Here is a tiny trained network, its code and every weight. The questions are about switching its units off for an input and a class, where a switched-off unit gives its printed mean instead of its output.

import numpy as np


def w(rows, s, z=0):
    codes = np.array(rows[::2]) - 128.0
    scale = np.full(codes.shape[1], s)
    scale[-1] = z or s
    return codes * scale


def f(y):
    return y / 2 * (1 + np.tanh(0.7978845608 * (y + 0.044715 * y**3)))


def log_softmax(a):
    a = a - a.max(-1, keepdims=True)
    return a - np.log(np.exp(a).sum(-1, keepdims=True))


def net(x, mask):
    res = np.array(x, float).reshape(1, 7) / 4 @ E
    y = f(res @ A[0][:, :-1].T + A[0][:, -1])
    res = res + np.where(mask, y, B[0][:, -1]) @ B[0][:, :-1]
    return log_softmax(res[-1] @ U[:, :-1].T + U[:, -1])


A, B = {}, {}
E = w([
[204,54,112,93,131,156,118,164],'x0',
[17,115,92,117,160,161,166,170],'x1',
[130,109,117,132,85,129,123,138],'x2',
[107,88,153,185,117,62,153,142],'x3',
[141,186,137,132,78,164,81,200],'x4',
[98,183,153,57,146,78,212,130],'x5',
[125,121,107,113,5,145,129,120],'x6',
],0.012)
A[0] = w([
[105,55,97,176,89,62,107,172,253],'neuron 0',
[97,115,117,45,133,144,152,146,161],'neuron 1',
[188,79,85,114,92,139,63,91,137],'neuron 2',
[129,167,99,123,47,135,118,112,151],'neuron 3',
[123,124,128,240,90,70,69,119,145],'neuron 4',
[203,92,155,90,82,188,85,86,132],'neuron 5',
[116,95,140,155,178,106,94,177,136],'neuron 6',
[108,178,80,203,148,176,71,121,107],'neuron 7',
[123,114,152,147,59,243,152,204,140],'neuron 8',
[177,146,220,164,203,92,194,120,187],'neuron 9',
[99,90,97,213,199,151,118,182,232],'neuron 10',
[130,154,102,135,53,180,100,220,172],'neuron 11',
[87,162,134,122,151,92,177,137,180],'neuron 12',
[156,171,253,107,147,107,86,157,115],'neuron 13',
[131,28,122,109,107,80,141,106,126],'neuron 14',
],0.011,0.0041)
B[0] = w([
[44,122,193,139,90,115,75,149,227],'neuron 0',
[85,111,192,178,65,113,63,109,191],'neuron 1',
[128,153,125,93,215,201,216,86,234],'neuron 2',
[48,91,128,81,101,110,95,110,215],'neuron 3',
[114,179,223,195,104,87,75,214,230],'neuron 4',
[194,123,63,131,235,146,182,91,246],'neuron 5',
[87,68,110,76,201,112,115,87,188],'neuron 6',
[125,190,127,177,168,169,118,68,186],'neuron 7',
[129,101,119,141,76,96,97,157,233],'neuron 8',
[109,144,120,147,122,32,75,166,252],'neuron 9',
[2,97,110,80,183,156,98,62,236],'neuron 10',
[155,52,137,137,43,40,39,247,252],'neuron 11',
[66,82,95,72,62,162,111,71,213],'neuron 12',
[132,60,123,142,117,36,95,222,206],'neuron 13',
[138,168,232,137,125,174,103,110,189],'neuron 14',
],0.0088,0.011)
U = w([
[77,97,227,183,79,66,5,175,205],'0',
[248,108,28,140,180,114,148,136,30],'1',
[80,72,163,154,58,172,221,92,3],'2',
[47,93,98,50,204,155,90,2,107],'3',
[188,208,204,228,202,222,178,33,158],'4',
],0.0088,0.0046)

Each question gives the input, the list of numbers given to net, and the class t.
The units are the neurons (one row each of A and B). Each row of codes is followed by its name. A weight is (code - 128) times the scale printed after its matrix; where a second scale follows, it is the last column's (A, B and U).
mask holds one flag per neuron, in row order. A switched-off neuron (its flag False) gives its mean, the last column of its row in B, instead of its output. The means were averaged over made-up inputs and are rounded, as every weight is.
A unit's drop is (log p(t) with every unit on - log p(t) with that unit switched off) / (log p(t) with every unit on - log p(t) with every unit switched off).
The circuit of an input: a set's keep is (log p(t) with only the set's units on - log p(t) with every unit switched off) / (log p(t) with every unit on - log p(t) with every unit switched off). Starting from the 12 units with the biggest drops (on a tie, the unit counted first), units are removed one at a time, each time the one whose removal leaves the highest keep (on an exact tie, the one counted first), for as long as the keep stays at least 0.8.
circuit, biggest first: the units of the circuit, biggest drop first
k most important neurons: the k neurons with the biggest drops, biggest first
drop when u is switched off: that unit's drop, to one decimal
input [5,-6,-4,-7,5,4,7], class 1: circuit, biggest first	[neuron 5]
input [1,3,8,-5,-6,3,8], class 2: 3 most important neurons	[neuron 4; neuron 9; neuron 13]
input [6,-7,2,7,-5,3,2], class 4: 2 most important neurons	[neuron 11; neuron 2]
input [7,-1,3,-1,-1,-8,3], class 4: circuit, biggest first	[neuron 2; neuron 14]
input [1,1,-7,-3,1,1,-4], class 3: 2 most important neurons	[neuron 11; neuron 4]
input [2,-3,7,-2,-4,-4,7], class 4: 4 most important neurons	[neuron 2; neuron 5; neuron 14; neuron 10]
input [7,0,7,-4,3,-7,-8], class 3: drop when neuron 1 is switched off	0.0
input [7,-6,8,-4,-4,5,-2], class 1: drop when neuron 9 is switched off	0.1
input [4,-7,-5,-5,7,0,-6], class 1: drop when neuron 10 is switched off	0.0
input [3,-2,-4,-4,-1,-7,-5], class 3: drop when neuron 10 is switched off	0.3
